Here is a tiny trained network, its code and every weight. The questions are about switching its units off for an input and a target symbol, where a switched-off unit gives its printed mean instead of its output.

import numpy as np


def w(rows, s, z=0):
    codes = np.array(rows[::2]) - 128.0
    scale = np.full(codes.shape[1], s)
    scale[-1] = z or s
    return codes * scale


def norm(h):
    return h / np.sqrt((h * h).mean(-1, keepdims=True) + 1e-5)


def f(y):
    return y / 2 * (1 + np.tanh(0.7978845608 * (y + 0.044715 * y**3)))


def softmax(a):
    e = np.exp(a - a.max(-1, keepdims=True))
    return e / e.sum(-1, keepdims=True)


def log_softmax(a):
    a = a - a.max(-1, keepdims=True)
    return a - np.log(np.exp(a).sum(-1, keepdims=True))


def net(x, mask):
    ids = ['αβγεζηθλξπστφψω'.index(c) for c in x.split()]
    T = len(ids)
    res = E[ids] + P[:T]
    u = 0
    for l in range(2):
        q, k, v = (norm(res) @ M[l].T for M in (Q, K, V))
        z = softmax(np.where(np.tri(T) > 0, q @ k.T / 2**0.5, -1e9)) @ v
        res = res + np.where(mask[u], z, O[l][:, -1]) @ O[l][:, :-1]
        u += 1
        y = f(norm(res) @ A[l][:, :-1].T + A[l][:, -1])
        res = res + np.where(mask[u : u + 16], y, B[l][:, -1]) @ B[l][:, :-1]
        u += 16
    return log_softmax(norm(res)[-1] @ U[:, :-1].T + U[:, -1])


Q, K, V, O, A, B = {}, {}, {}, {}, {}, {}
E = w([
[65,189,108,86,69],'α',
[161,95,217,220,209],'β',
[170,132,80,124,100],'γ',
[139,158,142,127,4],'ε',
[161,92,106,70,117],'ζ',
[8,173,86,115,184],'η',
[163,194,109,153,176],'θ',
[179,47,72,164,152],'λ',
[122,161,137,135,124],'ξ',
[167,130,148,113,158],'π',
[113,90,72,90,181],'σ',
[153,228,111,123,100],'τ',
[97,123,114,65,128],'φ',
[69,60,60,157,87],'ψ',
[177,191,111,78,127],'ω',
],0.0036)
P = w([
[34,66,69,2,109],'0',
[74,110,80,10,130],'1',
[89,138,84,24,133],'2',
[108,141,89,39,150],'3',
[115,142,76,57,141],'4',
[119,142,72,68,132],'5',
[131,140,76,90,115],'6',
[141,131,51,98,110],'7',
[148,140,46,101,114],'8',
[163,135,29,116,109],'9',
],0.00062)
Q[0] = w([
[130,219,27,43,226],'0.h1',
[99,58,254,221,116],'0.h1',
],0.0063)
K[0] = w([
[88,90,211,252,255],'0.h1',
[205,148,91,75,55],'0.h1',
],0.0061)
V[0] = w([
[142,110,250,209,136],'0.h1',
[93,154,33,130,184],'0.h1',
],0.0017)
O[0] = w([
[204,63,183,250,28,2],'0.h1',
[18,77,128,116,251,253],'0.h1',
],0.0016,0.0009)
A[0] = w([
[64,213,137,84,133,183],'0.n1',
[171,141,77,114,63,245],'0.n2',
[253,165,194,132,114,139],'0.n3',
[149,55,43,59,85,220],'0.n4',
[144,170,160,156,140,254],'0.n5',
[76,129,140,150,152,68],'0.n6',
[106,130,121,91,130,100],'0.n7',
[209,16,179,119,190,101],'0.n8',
[165,68,177,183,159,114],'0.n9',
[70,155,172,98,195,154],'0.n10',
[75,178,166,114,171,168],'0.n11',
[196,168,166,183,103,185],'0.n12',
[85,189,122,116,148,204],'0.n13',
[159,29,142,138,129,85],'0.n14',
[96,86,68,152,190,244],'0.n15',
[147,117,18,54,83,161],'0.n16',
],0.0031,0.00079)
B[0] = w([
[178,102,119,170,94,211],'0.n1',
[150,88,198,159,178,196],'0.n2',
[35,70,83,164,120,146],'0.n3',
[160,157,250,191,175,227],'0.n4',
[147,61,106,161,101,149],'0.n5',
[143,156,139,112,109,112],'0.n6',
[160,139,137,152,128,146],'0.n7',
[132,188,110,71,20,129],'0.n8',
[162,132,41,68,101,98],'0.n9',
[134,122,109,167,29,164],'0.n10',
[146,117,105,197,53,162],'0.n11',
[107,22,96,146,119,129],'0.n12',
[191,106,134,169,100,189],'0.n13',
[178,208,141,104,108,107],'0.n14',
[155,51,161,95,87,191],'0.n15',
[189,123,171,183,214,253],'0.n16',
],0.0023,0.002)
Q[1] = w([
[7,172,85,47,110],'1.h1',
[70,255,128,42,132],'1.h1',
],0.0052)
K[1] = w([
[131,162,187,190,254],'1.h1',
[191,108,205,237,208],'1.h1',
],0.0047)
V[1] = w([
[186,91,34,60,99],'1.h1',
[213,96,96,48,9],'1.h1',
],0.0014)
O[1] = w([
[99,94,3,8,167,251],'1.h1',
[165,61,64,83,61,5],'1.h1',
],0.0023,0.00011)
A[1] = w([
[91,164,175,135,141,22],'1.n1',
[41,143,206,175,115,31],'1.n2',
[121,211,67,145,99,174],'1.n3',
[104,127,153,94,135,106],'1.n4',
[67,136,115,146,75,60],'1.n5',
[45,126,96,143,76,68],'1.n6',
[136,59,191,78,141,157],'1.n7',
[131,74,215,114,159,130],'1.n8',
[129,202,91,176,187,56],'1.n9',
[162,134,101,108,66,102],'1.n10',
[97,83,97,154,102,52],'1.n11',
[115,80,117,68,72,105],'1.n12',
[82,88,91,168,63,160],'1.n13',
[2,188,63,34,120,1],'1.n14',
[128,137,95,103,138,143],'1.n15',
[91,75,231,73,37,167],'1.n16',
],0.0035,0.00076)
B[1] = w([
[202,136,94,126,187,65],'1.n1',
[153,61,95,90,179,79],'1.n2',
[107,53,171,89,56,186],'1.n3',
[109,140,96,159,124,85],'1.n4',
[173,122,193,94,166,48],'1.n5',
[187,147,210,121,169,55],'1.n6',
[89,134,150,95,21,207],'1.n7',
[119,149,144,143,54,221],'1.n8',
[88,83,88,156,103,254],'1.n9',
[170,87,106,119,121,106],'1.n10',
[184,164,184,98,205,78],'1.n11',
[107,85,75,111,169,52],'1.n12',
[255,105,174,98,180,124],'1.n13',
[184,219,185,195,65,68],'1.n14',
[107,96,156,155,142,145],'1.n15',
[16,59,83,214,138,103],'1.n16',
],0.0022,0.00073)
U = w([
[144,232,216,134,51,103],'α',
[140,124,151,155,122,3],'β',
[178,152,196,195,216,146],'γ',
[67,43,152,189,45,137],'ε',
[151,135,225,8,134,118],'ζ',
[42,221,168,169,193,139],'η',
[74,123,20,209,169,116],'θ',
[176,35,78,56,129,147],'λ',
[213,73,163,172,80,158],'ξ',
[98,87,41,32,30,85],'π',
[51,106,105,38,225,121],'σ',
[160,206,59,187,1,66],'τ',
[20,171,140,101,58,193],'φ',
[66,43,174,149,222,93],'ψ',
[179,233,82,70,131,176],'ω',
],0.0094,0.0059)

Each question gives the input, a string of symbols that net reads in full, and the target symbol t.
The units are the heads (2 rows each of Q, K, V and O) and the neurons (one row each of A and B). Each row of codes is followed by its name. A weight is (code - 128) times the scale printed after its matrix; where a second scale follows, it is the last column's (O, A, B and U).
mask holds one flag per unit, layer by layer, with each layer's heads first. A switched-off unit (its flag False) gives its mean, the last column of its rows in O or B, instead of its output. The means were averaged over made-up inputs and are rounded, as every weight is.
A unit's drop is (log p(t) with every unit on - log p(t) with that unit switched off) / (log p(t) with every unit on - log p(t) with every unit switched off).
The circuit of an input: a set's keep is (log p(t) with only the set's units on - log p(t) with every unit switched off) / (log p(t) with every unit on - log p(t) with every unit switched off). Starting from the 12 units with the biggest drops (on a tie, the unit counted first), units are removed one at a time, each time the one whose removal leaves the highest keep (on an exact tie, the one counted first), for as long as the keep stays at least 0.8.
circuit, biggest first: the units of the circuit, biggest drop first
most important unit: the unit with the biggest drop
k most important neurons: the k neurons with the biggest drops, biggest first
drop when u is switched off: that unit's drop, to one decimal
input ω τ λ ξ α, target α: circuit, biggest first -> [1.n14 1.n6]
input ε θ ω ζ β, target ξ: most important unit -> 0.n9
input γ φ π ξ λ π φ ζ ξ, target λ: 2 most important neurons -> [0.n4 0.n16]
input τ θ φ λ β, target ε: 2 most important neurons -> [0.n8 0.n16]
input β φ ω σ, target ζ: 2 most important neurons -> [0.n4 0.n8]
input ζ π ψ ω ω θ λ β ω, target λ: 4 most important neurons -> [0.n8 0.n3 0.n12 0.n16]
input γ ε ω ψ γ γ β, target ξ: 3 most important neurons -> [0.n9 0.n8 0.n4]
input ε σ ξ θ θ β ω λ π, target λ: 4 most important neurons -> [0.n3 0.n12 1.n13 1.n12]
input η σ θ ψ ζ β τ σ, target γ: 3 most important neurons -> [0.n4 0.n16 1.n3]
input ω η ω λ ε γ ζ, target ζ: 2 most important neurons -> [0.n4 1.n7]
input β σ σ, target ζ: 3 most important neurons -> [0.n4 0.n8 0.n15]
input ε ω θ α π ε ε, target ε: 2 most important neurons -> [1.n16 0.n2]
input ξ σ ε ω σ γ ω γ β ω, target ξ: 2 most important neurons -> [0.n12 0.n2]
input γ θ τ, target τ: 2 most important neurons -> [0.n4 1.n3]
input σ α ξ θ β, target ε: 2 most important neurons -> [0.n16 0.n8]
input ω σ φ, target φ: most important unit -> 1.n14
input ψ σ ψ λ η α, target α: 2 most important neurons -> [1.n14 1.n3]
input ε ψ ε π π ω β η, target γ: drop when 0.h1 is switched off -> 0.3
input ω ε α τ ω γ σ ε θ ξ, target ξ: drop when 1.n13 is switched off -> 0.1
input τ π φ β, target λ: drop when 0.n4 is switched off -> 1.0
input γ ξ φ, target φ: most important unit -> 1.n7
input ζ β ω, target τ: drop when 0.h1 is switched off -> 0.6
